Below is a small trained network, with its code and all its weights. Each question gives an input and a target symbol and asks what happens when units are switched off, that is, made to give their printed mean instead of their output.

import numpy as np


def w(rows, s, z=0):
    codes = np.array(rows[::2]) - 128.0
    scale = np.full(codes.shape[1], s)
    scale[-1] = z or s
    return codes * scale


def norm(h):
    return h / np.sqrt((h * h).mean(-1, keepdims=True) + 1e-5)


def f(y):
    return np.maximum(y, 0)


def softmax(a):
    e = np.exp(a - a.max(-1, keepdims=True))
    return e / e.sum(-1, keepdims=True)


def log_softmax(a):
    a = a - a.max(-1, keepdims=True)
    return a - np.log(np.exp(a).sum(-1, keepdims=True))


def net(x, mask):
    ids = ['ΠΩβεζφψ'.index(c) for c in x.split()]
    T = len(ids)
    res = E[ids] + P[:T]
    u = 0
    for l in range(2):
        r = norm(res)
        for j in range(2):
            rows = slice(3 * j, 3 * j + 3)
            q, k, v = (r @ M[l][rows].T for M in (Q, K, V))
            z = softmax(np.where(np.tri(T) > 0, q @ k.T / 3**0.5, -1e9)) @ v
            o = O[l][rows]
            res = res + np.where(mask[u + j], z, o[:, -1]) @ o[:, :-1]
        u += 2
        y = f(norm(res) @ A[l][:, :-1].T + A[l][:, -1])
        res = res + np.where(mask[u : u + 4], y, B[l][:, -1]) @ B[l][:, :-1]
        u += 4
    return log_softmax(norm(res)[-1] @ U[:, :-1].T + U[:, -1])


Q, K, V, O, A, B = {}, {}, {}, {}, {}, {}
E = w([
[142,81,93,129,125,114,164],'Π',
[163,118,144,155,71,128,130],'Ω',
[123,109,135,150,128,112,62],'β',
[93,113,119,254,105,123,167],'ε',
[100,154,107,144,85,155,87],'ζ',
[182,112,138,109,156,237,105],'φ',
[87,132,70,115,160,126,122],'ψ',
],0.019)
P = w([
[140,200,162,107,145,10,171],'0',
[122,136,104,187,129,86,126],'1',
[106,131,97,170,118,109,128],'2',
[103,135,61,179,109,128,121],'3',
[111,114,78,167,106,149,114],'4',
[140,101,63,173,97,172,68],'5',
[105,96,89,164,99,180,102],'6',
[138,79,54,159,76,188,48],'7',
[115,65,81,145,68,207,75],'8',
[99,60,98,133,67,210,89],'9',
[143,44,81,129,58,212,51],'10',
[112,36,106,124,63,254,71],'11',
[150,44,64,132,67,214,42],'12',
[129,48,102,171,76,245,82],'13',
],0.0075)
Q[0] = w([
[118,207,217,37,174,48,156],'0.h1',
[135,167,177,218,75,149,72],'0.h1',
[151,145,152,129,101,87,209],'0.h1',
[77,128,108,109,115,227,3],'0.h2',
[137,65,161,158,149,67,102],'0.h2',
[91,175,185,69,164,82,62],'0.h2',
],0.038)
K[0] = w([
[86,187,139,161,127,4,151],'0.h1',
[174,125,147,157,108,148,73],'0.h1',
[137,146,126,173,89,118,166],'0.h1',
[152,130,136,106,154,243,86],'0.h2',
[173,66,174,154,153,89,124],'0.h2',
[185,165,108,44,148,86,47],'0.h2',
],0.044)
V[0] = w([
[185,254,180,92,139,129,143],'0.h1',
[97,133,147,156,238,91,137],'0.h1',
[152,104,79,80,179,151,169],'0.h1',
[123,136,127,70,159,103,77],'0.h2',
[62,130,101,117,121,227,93],'0.h2',
[161,98,138,119,127,124,177],'0.h2',
],0.042)
O[0] = w([
[70,92,180,87,251,144,92,45],'0.h1',
[154,249,104,142,189,60,142,10],'0.h1',
[216,91,59,110,144,142,177,111],'0.h1',
[133,111,92,37,124,91,46,4],'0.h2',
[77,210,107,98,187,204,72,206],'0.h2',
[193,83,147,155,136,152,132,104],'0.h2',
],0.023,0.035)
A[0] = w([
[129,236,64,112,88,173,80,60],'0.n1',
[154,64,95,177,82,202,92,187],'0.n2',
[47,191,166,153,128,167,55,2],'0.n3',
[154,164,175,138,4,101,48,182],'0.n4',
],0.034,0.0042)
B[0] = w([
[11,48,141,95,86,124,206,206],'0.n1',
[87,189,122,99,148,128,252,254],'0.n2',
[126,169,32,202,111,164,9,193],'0.n3',
[153,156,246,66,81,183,186,204],'0.n4',
],0.024,0.036)
Q[1] = w([
[145,155,118,116,78,108,92],'1.h1',
[105,144,133,163,74,114,105],'1.h1',
[125,145,122,117,130,123,145],'1.h1',
[101,181,158,181,149,101,86],'1.h2',
[131,131,1,107,147,118,159],'1.h2',
[247,126,117,131,80,150,99],'1.h2',
],0.05)
K[1] = w([
[96,170,102,206,58,129,160],'1.h1',
[93,169,113,121,70,207,172],'1.h1',
[172,149,120,97,161,153,123],'1.h1',
[4,176,85,143,97,165,184],'1.h2',
[199,217,31,199,185,33,90],'1.h2',
[226,130,19,89,96,194,199],'1.h2',
],0.034)
V[1] = w([
[199,74,193,166,100,131,104],'1.h1',
[121,188,97,254,117,89,168],'1.h1',
[175,165,123,158,189,133,10],'1.h1',
[21,132,131,138,114,131,171],'1.h2',
[118,164,102,142,203,150,125],'1.h2',
[136,146,142,45,153,129,194],'1.h2',
],0.047)
O[1] = w([
[144,140,211,153,82,164,41,96],'1.h1',
[142,144,81,189,255,246,122,132],'1.h1',
[80,134,59,234,32,125,106,3],'1.h1',
[187,79,135,103,149,94,45,204],'1.h2',
[143,63,179,134,111,138,160,72],'1.h2',
[70,99,130,210,110,135,67,144],'1.h2',
],0.026,0.049)
A[1] = w([
[215,16,2,183,111,209,125,35],'1.n1',
[189,198,184,31,151,148,90,116],'1.n2',
[185,126,189,155,127,129,234,251],'1.n3',
[132,134,53,148,30,40,141,69],'1.n4',
],0.041,0.0024)
B[1] = w([
[252,95,165,185,13,24,64,146],'1.n1',
[131,154,96,217,66,50,207,252],'1.n2',
[53,113,68,59,111,165,31,238],'1.n3',
[169,163,152,61,224,239,161,162],'1.n4',
],0.031,0.04)
U = w([
[128,173,163,191,170,213,183,127],'Π',
[93,213,143,126,79,32,131,58],'Ω',
[35,162,70,92,97,127,2,24],'β',
[125,118,82,65,231,51,152,159],'ε',
[221,103,100,100,80,155,83,147],'ζ',
[104,37,238,93,117,145,109,253],'φ',
[70,50,83,226,130,82,146,72],'ψ',
],0.0074,0.0019)

Each question gives the input, a string of symbols that net reads in full, and the target symbol t.
The units are the heads (3 rows each of Q, K, V and O) and the neurons (one row each of A and B). Each row of codes is followed by its name. A weight is (code - 128) times the scale printed after its matrix; where a second scale follows, it is the last column's (O, A, B and U).
mask holds one flag per unit, layer by layer, with each layer's heads first. A switched-off unit (its flag False) gives its mean, the last column of its rows in O or B, instead of its output. The means were averaged over made-up inputs and are rounded, as every weight is.
A unit's drop is (log p(t) with every unit on - log p(t) with that unit switched off) / (log p(t) with every unit on - log p(t) with every unit switched off).
The circuit of an input: a set's keep is (log p(t) with only the set's units on - log p(t) with every unit switched off) / (log p(t) with every unit on - log p(t) with every unit switched off). Starting from all 12 units, units are removed one at a time, each time the one whose removal leaves the highest keep (on an exact tie, the one counted first), for as long as the keep stays at least 0.8.
units of the circuit, in order: the units of the circuit, biggest drop first
most important unit: the unit with the biggest drop
k most important neurons: the k neurons with the biggest drops, biggest first
which heads matter: for each layer, one digit per head in row order, 1 if its drop is at least 0.15 and else 0, layers parted by /
input ε ε φ, target ε: units of the circuit, in order	(0.h1 1.h1)
input β ε ε ψ ε, target ε: units of the circuit, in order	(1.h1 0.h2 0.n1)
input ε Ω φ ζ Ω β ε β Ω ε Ω Ω ε β, target ε: which heads matter	00 / 00
input ε Ω β, target Ω: units of the circuit, in order	(0.h1)
input Ω Ω ζ β φ, target Ω: 3 most important neurons	(1.n2 0.n1 1.n3)
input ζ ε ψ ε Π ε Ω ζ φ, target ζ: units of the circuit, in order	(0.h1 1.n1 1.h2)
input ψ ε φ ε Ω Ω ε Ω ζ, target ψ: units of the circuit, in order	(0.h1 1.h1 1.h2 1.n1)
input ψ ε ε ε Ω ζ ε ε ε ε, target Π: 2 most important neurons	(0.n3 0.n1)
input ε Ω β φ ψ, target ε: 2 most important neurons	(0.n1 1.n3)
input β Ω β Ω ε ζ Ω ζ φ ε Ω β ε, target β: 4 most important neurons	(0.n2 1.n3 0.n3 1.n2)
input Ω φ Ω, target Ω: 4 most important neurons	(0.n3 1.n2 0.n1 0.n2)
input ε ε ζ ε ε ε φ Ω Π, target ε: units of the circuit, in order	(1.h1 0.h1)
input β ε ε ε ζ φ ψ ε Ω Ω, target β: which heads matter	11 / 10
input ε ε ε Ω ε β ζ ε φ ζ ψ ψ, target ε: which heads matter	00 / 10
input φ ζ ε ζ, target φ: most important unit	1.h2
input ε ε ε φ Ω, target ε: which heads matter	10 / 10
input β ε Ω Ω ε φ, target β: 2 most important neurons	(0.n1 1.n2)
input ζ φ ζ ε ε φ ψ, target ζ: which heads matter	10 / 11
input β ε φ β Π ε Ω ψ φ φ ε ζ ψ, target β: 4 most important neurons	(0.n2 1.n2 0.n4 0.n1)
input Ω Ω Ω Ω, target φ: 2 most important neurons	(0.n3 1.n3)
